Below is a small trained network, with its code and all its weights. Each question gives an input and a class and asks what happens when units are switched off, that is, made to give their printed mean instead of their output.

import numpy as np


def w(rows, s, z=0):
    codes = np.array(rows[::2]) - 128.0
    scale = np.full(codes.shape[1], s)
    scale[-1] = z or s
    return codes * scale


def norm(h):
    return h / np.sqrt((h * h).mean(-1, keepdims=True) + 1e-5)


def f(y):
    return y / 2 * (1 + np.tanh(0.7978845608 * (y + 0.044715 * y**3)))


def log_softmax(a):
    a = a - a.max(-1, keepdims=True)
    return a - np.log(np.exp(a).sum(-1, keepdims=True))


def net(x, mask):
    res = np.array(x, float).reshape(1, 7) / 4 @ E
    u = 0
    for l in range(4):
        y = f(norm(res) @ A[l][:, :-1].T + A[l][:, -1])
        res = res + np.where(mask[u : u + 7], y, B[l][:, -1]) @ B[l][:, :-1]
        u += 7
    return log_softmax(norm(res)[-1] @ U[:, :-1].T + U[:, -1])


A, B = {}, {}
E = w([
[126,151,126,103,155,122,140,140,98,133,112,126],'x0',
[125,103,117,111,121,108,139,147,144,132,131,119],'x1',
[152,112,117,114,163,126,62,165,214,192,48,187],'x2',
[152,67,156,239,164,69,183,71,35,123,94,152],'x3',
[128,143,115,129,140,130,150,122,125,138,102,95],'x4',
[125,152,167,145,143,157,153,124,123,153,136,120],'x5',
[38,80,131,146,254,127,58,170,140,96,88,86],'x6',
],0.009)
A[0] = w([
[215,76,132,159,117,138,184,68,96,148,96,169,80],'L0N1',
[142,155,136,33,75,122,98,65,139,186,159,103,157],'L0N2',
[84,73,150,180,170,104,107,143,97,156,118,123,60],'L0N3',
[122,171,116,184,114,122,130,163,108,46,172,101,253],'L0N4',
[2,139,80,143,171,182,115,146,189,82,152,127,40],'L0N5',
[148,160,135,56,139,110,111,107,195,162,87,148,109],'L0N6',
[114,120,71,125,147,152,118,181,91,113,157,94,76],'L0N7',
],0.0087,0.0037)
B[0] = w([
[116,175,80,119,135,25,164,198,145,79,166,231,254],'L0N1',
[174,81,187,130,127,244,134,70,88,85,194,124,237],'L0N2',
[148,113,103,228,80,130,7,39,64,52,39,50,197],'L0N3',
[69,65,190,50,138,76,201,185,180,120,188,2,222],'L0N4',
[149,213,107,21,255,51,170,117,143,191,191,212,213],'L0N5',
[91,103,227,194,81,166,154,188,125,76,69,197,217],'L0N6',
[126,179,232,148,183,163,160,78,167,174,241,123,145],'L0N7',
],0.0073,0.0065)
A[1] = w([
[100,36,173,144,171,153,138,60,92,136,106,106,28],'L1N1',
[232,183,120,147,46,143,119,122,149,171,67,198,80],'L1N2',
[125,129,92,199,147,153,73,138,125,176,110,240,213],'L1N3',
[59,143,113,75,112,185,137,111,136,149,207,96,72],'L1N4',
[131,131,87,148,115,154,76,103,120,153,26,145,17],'L1N5',
[74,163,104,70,152,131,79,187,191,181,96,146,1],'L1N6',
[140,152,168,120,65,254,156,131,124,56,107,115,163],'L1N7',
],0.0078,0.0031)
B[1] = w([
[93,73,74,87,140,84,71,117,126,123,89,115,155],'L1N1',
[38,5,139,91,122,131,121,154,192,193,52,131,223],'L1N2',
[114,189,121,145,156,140,126,160,185,143,87,130,253],'L1N3',
[203,151,129,73,131,87,85,87,157,179,113,145,208],'L1N4',
[140,207,141,130,155,93,110,131,119,108,151,103,162],'L1N5',
[112,163,168,177,159,250,187,91,139,71,151,149,183],'L1N6',
[120,68,123,94,55,127,77,129,145,156,134,66,250],'L1N7',
],0.011,0.0059)
A[2] = w([
[218,120,130,107,56,132,150,90,60,117,187,94,17],'L2N1',
[105,188,135,139,82,67,169,174,128,180,157,177,121],'L2N2',
[102,49,151,115,107,156,111,99,52,62,149,162,204],'L2N3',
[123,158,167,174,202,148,96,178,190,101,133,105,12],'L2N4',
[157,146,78,123,89,129,216,177,87,40,180,156,2],'L2N5',
[145,189,135,127,177,111,137,96,61,137,180,135,78],'L2N6',
[82,76,77,166,130,108,207,127,1,90,189,88,63],'L2N7',
],0.0085,0.0018)
B[2] = w([
[157,171,57,149,82,74,124,144,65,51,103,194,245],'L2N1',
[157,86,93,146,110,77,249,173,101,113,128,134,217],'L2N2',
[70,125,147,124,189,151,149,81,134,202,141,90,191],'L2N3',
[247,123,109,135,115,137,145,104,108,156,179,98,226],'L2N4',
[138,162,160,176,60,123,185,199,114,178,207,96,205],'L2N5',
[107,106,158,79,103,115,141,186,196,157,188,132,183],'L2N6',
[76,76,143,163,131,167,139,155,118,141,190,137,254],'L2N7',
],0.012,0.005)
A[3] = w([
[158,136,74,234,148,17,63,164,105,191,21,195,74],'L3N1',
[29,66,138,171,168,150,51,148,98,47,103,91,147],'L3N2',
[211,165,144,195,189,212,68,119,109,78,117,207,55],'L3N3',
[229,131,41,61,2,98,137,101,60,99,128,72,12],'L3N4',
[152,183,75,135,109,74,188,174,163,142,62,193,4],'L3N5',
[131,134,136,140,150,210,70,95,146,149,73,134,226],'L3N6',
[86,126,141,133,184,117,145,48,149,155,187,81,62],'L3N7',
],0.0087,0.0039)
B[3] = w([
[133,154,108,54,123,34,95,105,97,43,78,183,254],'L3N1',
[147,62,151,170,137,183,108,49,30,234,133,91,203],'L3N2',
[162,172,56,242,147,166,207,36,73,177,139,70,197],'L3N3',
[119,246,90,181,142,246,29,99,48,13,164,155,229],'L3N4',
[68,44,154,1,228,156,181,63,198,117,119,175,195],'L3N5',
[142,134,61,199,59,121,141,181,119,182,86,52,220],'L3N6',
[104,107,245,82,94,131,99,143,155,119,87,122,176],'L3N7',
],0.0093,0.0069)
U = w([
[143,193,54,95,36,224,48,93,79,42,207,142,103],'0',
[75,110,62,210,50,55,212,204,66,119,226,163,24],'1',
[140,181,167,29,208,99,83,129,203,157,215,68,217],'2',
[31,42,166,182,209,121,110,59,49,186,150,48,28],'3',
[93,81,106,119,10,237,59,217,206,204,54,127,143],'4',
[72,59,61,100,151,58,223,137,196,63,23,234,66],'5',
[198,202,49,214,208,240,154,87,194,208,118,63,252],'6',
[187,184,16,213,199,37,48,66,66,127,32,88,68],'7',
],0.011,0.0014)

Each question gives the input, the list of numbers given to net, and the class t.
The units are the neurons (one row each of A and B). Each row of codes is followed by its name. A weight is (code - 128) times the scale printed after its matrix; where a second scale follows, it is the last column's (A, B and U).
mask holds one flag per neuron, layer by layer. A switched-off neuron (its flag False) gives its mean, the last column of its row in B, instead of its output. The means were averaged over made-up inputs and are rounded, as every weight is.
A unit's drop is (log p(t) with every unit on - log p(t) with that unit switched off) / (log p(t) with every unit on - log p(t) with every unit switched off).
The circuit of an input: a set's keep is (log p(t) with only the set's units on - log p(t) with every unit switched off) / (log p(t) with every unit on - log p(t) with every unit switched off). Starting from the 12 units with the biggest drops (on a tie, the unit counted first), units are removed one at a time, each time the one whose removal leaves the highest keep (on an exact tie, the one counted first), for as long as the keep stays at least 0.8.
circuit, biggest first: the units of the circuit, biggest drop first
most important unit: the unit with the biggest drop
top k neurons: the k neurons with the biggest drops, biggest first
k most important neurons of layer l: the k neurons of layer l with the biggest drops, biggest first
drop when u is switched off: that unit's drop, to one decimal
input [0,1,6,-1,0,0,4], class 6: circuit, biggest first	(L1N6)
input [6,2,7,0,6,-7,-5], class 4: top 3 neurons	(L1N2, L0N2, L0N5)
input [-6,5,5,1,-2,5,-5], class 5: top 2 neurons	(L0N1, L0N3)
input [1,8,1,1,-8,5,-3], class 5: top 3 neurons	(L0N4, L0N1, L1N2)
input [6,1,-8,0,3,2,-4], class 0: 2 most important neurons of layer 0	(L0N5, L0N1)
input [-4,-2,0,0,0,-8,7], class 2: top 3 neurons	(L0N5, L0N6, L2N6)
input [-5,-1,-4,0,7,8,3], class 2: top 2 neurons	(L0N5, L1N4)
input [-8,6,-5,-8,8,-7,1], class 2: top 3 neurons	(L0N5, L0N7, L0N3)
input [7,-7,1,-1,2,6,5], class 6: top 2 neurons	(L0N4, L1N6)
input [-1,4,1,7,-7,1,6], class 7: 2 most important neurons of layer 0	(L0N2, L0N4)
input [-4,-1,-6,0,-2,-2,-4], class 0: top 3 neurons	(L3N4, L1N4, L2N1)
input [-5,-1,2,1,-1,0,-5], class 5: top 2 neurons	(L0N1, L1N2)
input [-5,0,2,1,5,2,-4], class 5: top 2 neurons	(L0N1, L0N4)
input [4,0,-7,1,1,2,2], class 3: circuit, biggest first	(L0N1)
input [8,-7,1,-1,-7,3,0], class 4: top 4 neurons	(L0N5, L1N7, L0N1, L0N4)
input [-3,6,8,1,-6,-8,8], class 7: top 2 neurons	(L0N3, L3N1)
input [7,6,2,7,-4,1,6], class 7: 2 most important neurons of layer 0	(L0N4, L0N2)
input [1,3,3,0,4,5,-7], class 4: 2 most important neurons of layer 0	(L0N2, L0N5)
input [-2,8,3,2,-8,5,8], class 7: drop when L0N3 is switched off	0.9
input [4,6,-8,-3,4,8,4], class 2: drop when L1N6 is switched off	0.0
input [-4,-8,2,-5,2,1,-8], class 4: most important unit	L1N2
input [2,2,2,-3,2,6,7], class 6: drop when L1N6 is switched off	0.3
